Here is a tiny trained network, its code and every weight. The questions are about switching its units off for an input and a class, where a switched-off unit gives its printed mean instead of its output.

import numpy as np


def w(rows, s, z=0):
    codes = np.array(rows[::2]) - 128.0
    scale = np.full(codes.shape[1], s)
    scale[-1] = z or s
    return codes * scale


def norm(h):
    return h / np.sqrt((h * h).mean(-1, keepdims=True) + 1e-5)


def f(y):
    return y / 2 * (1 + np.tanh(0.7978845608 * (y + 0.044715 * y**3)))


def log_softmax(a):
    a = a - a.max(-1, keepdims=True)
    return a - np.log(np.exp(a).sum(-1, keepdims=True))


def net(x, mask):
    res = np.array(x, float).reshape(1, 3) / 4 @ E
    u = 0
    for l in range(2):
        y = f(norm(res) @ A[l][:, :-1].T + A[l][:, -1])
        res = res + np.where(mask[u : u + 15], y, B[l][:, -1]) @ B[l][:, :-1]
        u += 15
    return log_softmax(norm(res)[-1] @ U[:, :-1].T + U[:, -1])


A, B = {}, {}
E = w([
[242,103,104,165,94],'x0',
[182,131,205,137,171],'x1',
[152,254,90,231,116],'x2',
],0.0059)
A[0] = w([
[141,118,144,100,211,145],'0.n0',
[126,176,134,82,79,50],'0.n1',
[254,76,144,115,106,167],'0.n2',
[118,56,254,128,190,246],'0.n3',
[98,87,129,177,144,81],'0.n4',
[113,101,158,134,143,145],'0.n5',
[129,96,156,50,76,117],'0.n6',
[64,88,92,99,102,102],'0.n7',
[137,42,23,104,57,113],'0.n8',
[153,143,117,54,140,146],'0.n9',
[171,141,168,235,116,4],'0.n10',
[103,150,131,12,138,177],'0.n11',
[168,202,175,92,215,83],'0.n12',
[155,104,75,202,47,195],'0.n13',
[143,12,123,75,124,102],'0.n14',
],0.0084,0.0025)
B[0] = w([
[118,80,199,158,83,157],'0.n0',
[120,148,125,127,124,117],'0.n1',
[200,253,168,43,209,236],'0.n2',
[97,152,249,132,148,255],'0.n3',
[148,180,130,144,91,120],'0.n4',
[144,177,173,146,105,144],'0.n5',
[229,175,160,213,79,181],'0.n6',
[116,180,68,181,60,179],'0.n7',
[36,48,29,22,81,215],'0.n8',
[122,195,144,206,147,143],'0.n9',
[149,48,88,183,203,170],'0.n10',
[131,94,174,197,167,196],'0.n11',
[92,72,178,201,60,163],'0.n12',
[62,9,91,114,166,208],'0.n13',
[217,137,128,94,62,233],'0.n14',
],0.0048,0.0057)
A[1] = w([
[60,146,68,194,206,113],'1.n0',
[170,109,115,170,254,91],'1.n1',
[215,106,201,146,173,81],'1.n2',
[127,104,67,175,69,91],'1.n3',
[167,158,133,175,106,97],'1.n4',
[24,183,74,104,66,151],'1.n5',
[80,209,102,110,149,99],'1.n6',
[118,94,161,71,71,117],'1.n7',
[126,113,35,92,75,3],'1.n8',
[188,152,111,15,119,32],'1.n9',
[96,142,170,182,164,173],'1.n10',
[87,40,154,84,74,148],'1.n11',
[145,113,57,134,107,158],'1.n12',
[107,169,139,171,139,165],'1.n13',
[186,50,193,132,186,148],'1.n14',
],0.0097,0.0034)
B[1] = w([
[236,99,167,198,50,228],'1.n0',
[101,208,35,174,135,191],'1.n1',
[108,144,65,53,142,236],'1.n2',
[41,115,172,110,99,167],'1.n3',
[88,134,88,110,63,138],'1.n4',
[234,72,129,70,201,255],'1.n5',
[211,43,154,124,175,157],'1.n6',
[147,193,111,226,69,186],'1.n7',
[31,95,104,33,155,191],'1.n8',
[55,125,194,184,153,179],'1.n9',
[30,81,102,140,170,214],'1.n10',
[148,241,104,179,44,215],'1.n11',
[2,104,206,109,101,187],'1.n12',
[160,68,119,100,115,180],'1.n13',
[125,168,46,108,176,234],'1.n14',
],0.0062,0.0051)
U = w([
[138,122,145,154,130,2],'0',
[14,137,228,170,180,154],'1',
[228,202,210,42,160,135],'2',
[134,202,144,135,10,135],'3',
[34,59,86,48,60,160],'4',
[248,33,139,115,173,154],'5',
[153,199,25,145,218,154],'6',
[111,95,63,254,95,112],'7',
],0.014,0.0076)

Each question gives the input, the list of numbers given to net, and the class t.
The units are the neurons (one row each of A and B). Each row of codes is followed by its name. A weight is (code - 128) times the scale printed after its matrix; where a second scale follows, it is the last column's (A, B and U).
mask holds one flag per neuron, layer by layer. A switched-off neuron (its flag False) gives its mean, the last column of its row in B, instead of its output. The means were averaged over made-up inputs and are rounded, as every weight is.
A unit's drop is (log p(t) with every unit on - log p(t) with that unit switched off) / (log p(t) with every unit on - log p(t) with every unit switched off).
The circuit of an input: a set's keep is (log p(t) with only the set's units on - log p(t) with every unit switched off) / (log p(t) with every unit on - log p(t) with every unit switched off). Starting from the 12 units with the biggest drops (on a tie, the unit counted first), units are removed one at a time, each time the one whose removal leaves the highest keep (on an exact tie, the one counted first), for as long as the keep stays at least 0.8.
circuit, biggest first: the units of the circuit, biggest drop first
unit that matters most: the unit with the biggest drop
k most important neurons: the k neurons with the biggest drops, biggest first
top k neurons in layer l: the k neurons of layer l with the biggest drops, biggest first
drop of u: that unit's drop, to one decimal
input [-7,-3,-7], class 3: unit that matters most => 1.n11
input [-8,-2,-1], class 5: circuit, biggest first => (1.n5; 0.n7; 1.n6)
input [-3,2,8], class 7: 2 most important neurons => (0.n8; 0.n10)
input [0,1,-8], class 2: circuit, biggest first => (0.n3; 0.n6; 0.n13)
input [0,-3,5], class 5: top 3 neurons in layer 0 => (0.n14; 0.n11; 0.n6)
input [5,-1,1], class 6: top 4 neurons in layer 0 => (0.n2; 0.n10; 0.n7; 0.n14)
input [-8,-5,-5], class 3: top 2 neurons in layer 1 => (1.n11; 1.n7)
input [4,7,-2], class 2: top 2 neurons in layer 0 => (0.n2; 0.n3)
input [-6,-1,-5], class 1: 3 most important neurons => (0.n11; 0.n3; 0.n8)
input [-1,-2,1], class 5: 2 most important neurons => (1.n5; 0.n14)
input [0,6,-1], class 1: 2 most important neurons => (0.n3; 1.n5)
input [-3,-7,-8], class 3: top 2 neurons in layer 1 => (1.n11; 1.n7)
input [1,0,5], class 7: top 2 neurons in layer 0 => (0.n2; 0.n8)
input [2,5,8], class 7: top 2 neurons in layer 0 => (0.n2; 0.n3)
input [6,-3,-1], class 4: circuit, biggest first => (0.n8)
input [6,-3,-7], class 3: 2 most important neurons => (0.n8; 1.n7)
input [0,0,4], class 7: top 2 neurons in layer 0 => (0.n8; 0.n2)
input [7,-1,8], class 7: top 3 neurons in layer 0 => (0.n13; 0.n3; 0.n14)
input [-2,1,4], class 7: top 2 neurons in layer 0 => (0.n8; 0.n10)
input [-7,-1,-8], class 3: top 2 neurons in layer 0 => (0.n14; 0.n2)
input [-3,6,2], class 1: top neuron in layer 0 => (0.n12)
input [7,3,-6], class 2: drop of 0.n6 => 0.0
input [8,3,-5], class 2: drop of 0.n2 => 0.1
input [-4,7,7], class 7: drop of 0.n2 => 0.3
